a =
[[130 117 127 133 135 113 132 119 126 137 129 130 132 132 125 145]
 [124 126 137 128 118 107 125 122 131 135 121 137 128 138 126 136]
 [145 102 144 130 127 112 138 121 134 130 121 143 125 151 123 137]
 [130 132 128 127 129 105 129 125 124 140 119 135 130 130 128 139]
 [130 115 138 129 128 109 125 137 125 141 120 144 135 137 125 141]
 [134 147 141 123 124  99 137 130 137 143 124 119 118 143 127 138]
 [139 112 141 135 128 108 140 129 121 132 115 143 125 138 111 143]
 [128 144 148 141 126 113 132 122 137 140 122 128 124 141 134 131]
 [128 130 121 130 132 113 118 111 122 139 112 130 132 120 128 136]
 [141 126 130 130 125 114 122 132 134 139 119 136 123 143 117 138]
 [121 137 133 137 127 115 128 122 126 136 124 123 125 135 130 133]
 [126 145 131 131 133 102 129 119 131 138 123 112 128 128 127 126]
 [134 143 135 139 129 119 136 122 142 139 122 127 130 124 134 130]
 [133 143 155 128 113 113 142 143 125 146 110 125 122 141 110 129]]
Rows and columns are counted from 1.
(1, 1): 130
(7, 16): 143
(8, 12): 128
(8, 1): 128
(11, 1): 121
(1, 14): 132
(9, 7): 118
(5, 15): 125
(3, 10): 130
(8, 10): 140
(10, 5): 125
(3, 8): 121
(10, 2): 126
(13, 6): 119
(13, 13): 130
(7, 10): 132
(3, 1): 145
(1, 6): 113
(14, 15): 110
(4, 4): 127
(4, 8): 125
(1, 3): 127
(14, 10): 146
(1, 2): 117
(7, 3): 141
(11, 13): 125
(8, 9): 137
(12, 13): 128
(9, 9): 122
(12, 1): 126
(8, 16): 131
(6, 10): 143
(13, 5): 129
(10, 15): 117
(8, 5): 126
(6, 3): 141
(13, 11): 122

arr =
[[128 129 124 123 117 125 124 141 152 136 150 118 142 147]
 [128 127 124 132 136 130 138 129 126 132 136 123 132 131]
 [127 126 130 128 127 132 120 126 128 123 115 134 121 124]
 [122 133 132 128 127 127 128 126 120 127 123 135 126 119]
 [121 128 131 134 139 133 132 112 102 119 104 142 112  99]
 [128 127 123 125 122 130 116 131 134 124 125 126 126 131]
 [128 128 135 125 124 130 112 118 125 125 108 136 122 119]
 [132 127 128 119 117 129 112 129 136 127 129 125 128 135]
 [131 122 128 133 140 133 128 121 113 119 113 133 116 115]]
Indices start at 1.
(1, 1) -> 128
(3, 14) -> 124
(4, 13) -> 126
(1, 13) -> 142
(3, 9) -> 128
(5, 5) -> 139
(8, 1) -> 132
(3, 4) -> 128
(8, 10) -> 127
(8, 14) -> 135
(7, 1) -> 128
(9, 5) -> 140
(3, 11) -> 115
(8, 12) -> 125
(2, 13) -> 132
(6, 9) -> 134
(2, 7) -> 138
(5, 6) -> 133
(8, 6) -> 129
(3, 3) -> 130
(4, 14) -> 119
(5, 8) -> 112
(1, 9) -> 152
(3, 2) -> 126
(7, 8) -> 118
(1, 5) -> 117
(4, 11) -> 123
(4, 6) -> 127
(1, 2) -> 129
(8, 8) -> 129
(2, 8) -> 129
(9, 14) -> 115
(6, 10) -> 124
(3, 10) -> 123
(2, 1) -> 128
(6, 13) -> 126

A =
[[129 131 129 119 134 126 134 138 121]
 [122 122 120 134 134 129 143 118 114]
 [121 131 147 126 108 131 129 137 119]
 [118 137 135 114 130 135 132 142 124]
 [127 127 105 128 143 136 126 121 125]
 [131 138 111 125 147 145 137 121 125]
 [129 133 134 108 132 125 132 143 126]
 [128 120 134 135 115 128 129 123 131]
 [116 138 137 122 130 138 123 145 125]
 [124 127 132 119 120 125 143 136 124]
 [122 138 129 121 133 129 121 139 117]
 [135 121 134 125 109 131 137 129 131]
 [142 129 111 124 150 136 140 135 117]
 [117 119 119 129 123 128 138 122 108]
 [131 125 116 125 145 136 131 125 116]
 [127 122 152 133 115 119 130 142 112]]
Rows and columns are counted from 1.
(1, 1)	129
(12, 6)	131
(3, 7)	129
(4, 7)	132
(7, 2)	133
(11, 9)	117
(9, 8)	145
(9, 3)	137
(11, 2)	138
(5, 1)	127
(9, 9)	125
(2, 3)	120
(10, 2)	127
(1, 4)	119
(4, 5)	130
(2, 7)	143
(13, 8)	135
(2, 6)	129
(12, 2)	121
(4, 4)	114
(11, 4)	121
(15, 2)	125
(14, 8)	122
(15, 9)	116
(14, 1)	117
(6, 3)	111
(10, 6)	125
(5, 6)	136
(10, 5)	120
(10, 3)	132
(8, 5)	115
(7, 5)	132
(6, 8)	121
(6, 6)	145
(10, 8)	136
(5, 4)	128

grid =
133  136  133  119  128  121  126
129  130  135  115  133  117  130
133  131  131  125  131  117  131
129  140  123  111  136  120  134
131  148  126  126  118  112  116
137  145  131  119  143  106  140
141  125  139  111  115  110  114
110  120  127  114  133  124  124
123  117  115  123  137  128  140
140  138  130  121  127  128  133
132  111  125  122  110  122  109
120  114  123  144  116  142  117
132  149  116  147  109  134  112
107  126  109  133  127  134  117
109  144  105  132  141  135  137
Indices start at 1.
row 1 col 1	133
row 2 col 1	129
row 7 col 3	139
row 13 col 4	147
row 6 col 5	143
row 3 col 2	131
row 3 col 5	131
row 7 col 4	111
row 14 col 1	107
row 13 col 5	109
row 10 col 1	140
row 14 col 3	109
row 8 col 2	120
row 10 col 6	128
row 2 col 2	130
row 3 col 4	125
row 4 col 4	111
row 4 col 5	136
row 11 col 2	111
row 3 col 7	131
row 12 col 6	142
row 2 col 5	133
row 3 col 3	131
row 12 col 7	117
row 7 col 1	141
row 6 col 4	119
row 9 col 3	115
row 5 col 2	148
row 6 col 7	140
row 7 col 5	115
row 5 col 6	112
row 7 col 7	114
row 12 col 5	116
row 15 col 6	135

M =
[[128 135 131 143]
 [108 132 111 132]
 [137 117 128 127]
 [138 123 141 128]
 [124 140 124 113]
 [110 137 103 136]
 [144 118 147 112]
 [116 115 113 115]
 [133 130 130 134]
 [146 131 153 137]
 [146 111 146 114]
 [124 119 125 142]
 [123 141 140 127]
 [129 135 131 135]]
Rows and columns are counted from 1.
(1, 1)	128
(14, 2)	135
(1, 4)	143
(7, 1)	144
(2, 2)	132
(11, 1)	146
(3, 4)	127
(10, 2)	131
(1, 2)	135
(8, 3)	113
(1, 3)	131
(9, 1)	133
(4, 3)	141
(8, 2)	115
(7, 3)	147
(6, 1)	110
(12, 4)	142
(10, 1)	146
(4, 1)	138
(7, 2)	118

W =
[[128 129 127 129 135 126 130 116 138 132 141 124 126 121 132 113]
 [123 134 133 140 134 136 133 128 119 123 126 119 134 123 138 127]
 [113 141 130 116 134 139 110 110 139 129 126 131 122 113 133 113]
 [128 124 114 136 126 124 133 141 123 139 125 136 138 123 115 130]
 [125 124 125 123 116 121 120 135 115 130 127 118 121 135 126 131]
 [141 142 128 117 131 127 119 135 140 114 129 134 109 126 129 124]
 [132 122 121 132 126 133 138 133 125 136 123 129 137 125 120 132]
 [132 122 122 123 118 113 131 129 125 127 119 141 137 135 127 141]
 [124 136 136 133 129 130 135 129 125 127 140 117 136 117 133 127]
 [132 119 127 123 122 135 142 128 133 132 124 126 132 131 125 140]
 [128 135 125 128 135 130 124 113 138 135 136 125 125 116 130 112]
 [132 134 126 119 116 126 127 132 116 133 128 124 134 156 129 128]]
Rows and columns are counted from 1.
row 1 col 1 = 128
row 11 col 3 = 125
row 10 col 2 = 119
row 7 col 1 = 132
row 10 col 9 = 133
row 5 col 7 = 120
row 1 col 11 = 141
row 4 col 3 = 114
row 4 col 14 = 123
row 11 col 6 = 130
row 4 col 2 = 124
row 3 col 14 = 113
row 1 col 3 = 127
row 9 col 13 = 136
row 10 col 8 = 128
row 5 col 3 = 125
row 10 col 14 = 131
row 6 col 8 = 135
row 3 col 6 = 139
row 2 col 10 = 123
row 8 col 6 = 113
row 5 col 6 = 121
row 2 col 3 = 133
row 11 col 15 = 130
row 12 col 8 = 132
row 7 col 16 = 132
row 8 col 5 = 118
row 2 col 1 = 123
row 5 col 10 = 130
row 8 col 11 = 119
row 7 col 10 = 136
row 4 col 10 = 139
row 6 col 15 = 129
row 10 col 4 = 123
row 7 col 12 = 129
row 10 col 11 = 124
row 6 col 3 = 128
row 5 col 8 = 135

x =
array([[136, 117, 120, 134, 131],
       [126, 112, 144, 133, 117],
       [112, 142, 124, 103, 127],
       [109, 142, 129, 101, 125]])
Rows and columns are counted from 1.
(1, 1) => 136
(2, 2) => 112
(1, 3) => 120
(3, 2) => 142
(4, 4) => 101
(4, 3) => 129
(1, 5) => 131
(3, 1) => 112
(4, 1) => 109
(3, 3) => 124
(2, 3) => 144
